Below is a small trained network, with its code and all its weights. Each question gives an input and a class and asks what happens when units are switched off, that is, made to give their printed mean instead of their output.

import numpy as np


def w(rows, s, z=0):
    codes = np.array(rows[::2]) - 128.0
    scale = np.full(codes.shape[1], s)
    scale[-1] = z or s
    return codes * scale


def f(y):
    return np.maximum(y, 0)


def log_softmax(a):
    a = a - a.max(-1, keepdims=True)
    return a - np.log(np.exp(a).sum(-1, keepdims=True))


def net(x, mask):
    res = np.array(x, float).reshape(1, 7) / 4 @ E
    y = f(res @ A[0][:, :-1].T + A[0][:, -1])
    res = res + np.where(mask, y, B[0][:, -1]) @ B[0][:, :-1]
    return log_softmax(res[-1] @ U[:, :-1].T + U[:, -1])


A, B = {}, {}
E = w([
[25,160,171,136],'x0',
[91,90,137,152],'x1',
[215,59,152,45],'x2',
[46,138,174,44],'x3',
[126,239,48,27],'x4',
[119,3,73,150],'x5',
[156,96,197,84],'x6',
],0.0075)
A[0] = w([
[169,63,66,154,204],'n0',
[141,137,49,76,187],'n1',
[155,98,133,49,112],'n2',
[159,148,147,156,156],'n3',
[160,198,95,210,227],'n4',
[97,140,126,21,205],'n5',
[127,84,83,101,155],'n6',
[129,111,102,163,94],'n7',
[124,172,129,144,120],'n8',
[111,63,114,177,151],'n9',
[159,108,246,133,152],'n10',
[175,81,124,114,93],'n11',
[141,145,219,185,184],'n12',
[143,107,118,172,143],'n13',
[180,141,46,117,197],'n14',
[51,55,171,72,253],'n15',
[205,148,65,172,82],'n16',
[45,177,136,180,137],'n17',
[116,100,52,170,118],'n18',
[79,113,199,57,208],'n19',
[82,194,109,147,130],'n20',
[73,166,136,149,145],'n21',
[102,84,170,169,153],'n22',
[153,159,156,137,186],'n23',
[194,186,75,131,176],'n24',
[215,98,128,48,107],'n25',
[171,106,149,77,160],'n26',
[186,170,179,156,116],'n27',
[149,116,103,179,76],'n28',
[152,69,159,77,152],'n29',
],0.013,0.0041)
B[0] = w([
[129,218,109,110,234],'n0',
[42,157,158,103,212],'n1',
[150,182,63,155,191],'n2',
[49,167,164,117,162],'n3',
[52,132,71,85,251],'n4',
[99,175,57,209,231],'n5',
[149,106,106,170,178],'n6',
[183,166,88,101,168],'n7',
[128,115,211,193,173],'n8',
[143,209,114,87,222],'n9',
[51,129,218,157,218],'n10',
[106,137,94,158,178],'n11',
[25,100,253,77,216],'n12',
[115,204,66,47,183],'n13',
[13,85,80,66,217],'n14',
[167,180,214,138,237],'n15',
[116,97,90,79,201],'n16',
[148,157,112,196,254],'n17',
[164,162,75,142,211],'n18',
[179,216,142,113,229],'n19',
[135,150,140,191,226],'n20',
[162,190,103,179,211],'n21',
[120,149,164,38,211],'n22',
[70,171,157,152,173],'n23',
[41,77,184,45,215],'n24',
[92,146,11,134,220],'n25',
[97,246,35,201,193],'n26',
[76,115,210,153,176],'n27',
[147,138,72,107,175],'n28',
[123,188,147,185,201],'n29',
],0.0057,0.0095)
U = w([
[158,166,48,76,116],'0',
[52,139,168,110,183],'1',
[212,171,175,153,134],'2',
[131,196,98,244,147],'3',
[185,22,139,125,1],'4',
],0.011,0.0043)

Each question gives the input, the list of numbers given to net, and the class t.
The units are the neurons (one row each of A and B). Each row of codes is followed by its name. A weight is (code - 128) times the scale printed after its matrix; where a second scale follows, it is the last column's (A, B and U).
mask holds one flag per neuron, in row order. A switched-off neuron (its flag False) gives its mean, the last column of its row in B, instead of its output. The means were averaged over made-up inputs and are rounded, as every weight is.
A unit's drop is (log p(t) with every unit on - log p(t) with that unit switched off) / (log p(t) with every unit on - log p(t) with every unit switched off).
The circuit of an input: a set's keep is (log p(t) with only the set's units on - log p(t) with every unit switched off) / (log p(t) with every unit on - log p(t) with every unit switched off). Starting from the 12 units with the biggest drops (on a tie, the unit counted first), units are removed one at a time, each time the one whose removal leaves the highest keep (on an exact tie, the one counted first), for as long as the keep stays at least 0.8.
units of the circuit, in order: the units of the circuit, biggest drop first
unit that matters most: the unit with the biggest drop
top k neurons: the k neurons with the biggest drops, biggest first
drop of u: that unit's drop, to one decimal
input [1,6,8,5,-7,-1,-2], class 2: units of the circuit, in order : (n15 n19)
input [-6,8,6,2,-2,6,0], class 3: unit that matters most : n29
input [-6,-8,-8,5,4,3,2], class 1: top 2 neurons : (n24 n1)
input [-5,-5,-6,4,1,6,3], class 0: units of the circuit, in order : (n10 n17)
input [6,4,-4,6,-5,-3,-3], class 3: top 3 neurons : (n17 n21 n24)
input [8,-2,0,-7,-4,7,5], class 1: top 2 neurons : (n12 n22)
input [-8,-4,0,6,2,6,3], class 3: units of the circuit, in order : (n29 n26)
input [6,5,-2,5,-3,-1,-7], class 3: top 2 neurons : (n17 n21)
input [5,-1,7,3,3,4,-2], class 3: drop of n5 : 0.1
input [4,8,2,-3,-6,-7,0], class 1: drop of n26 : 0.0
input [-1,-5,2,0,-8,6,4], class 2: drop of n22 : 0.4
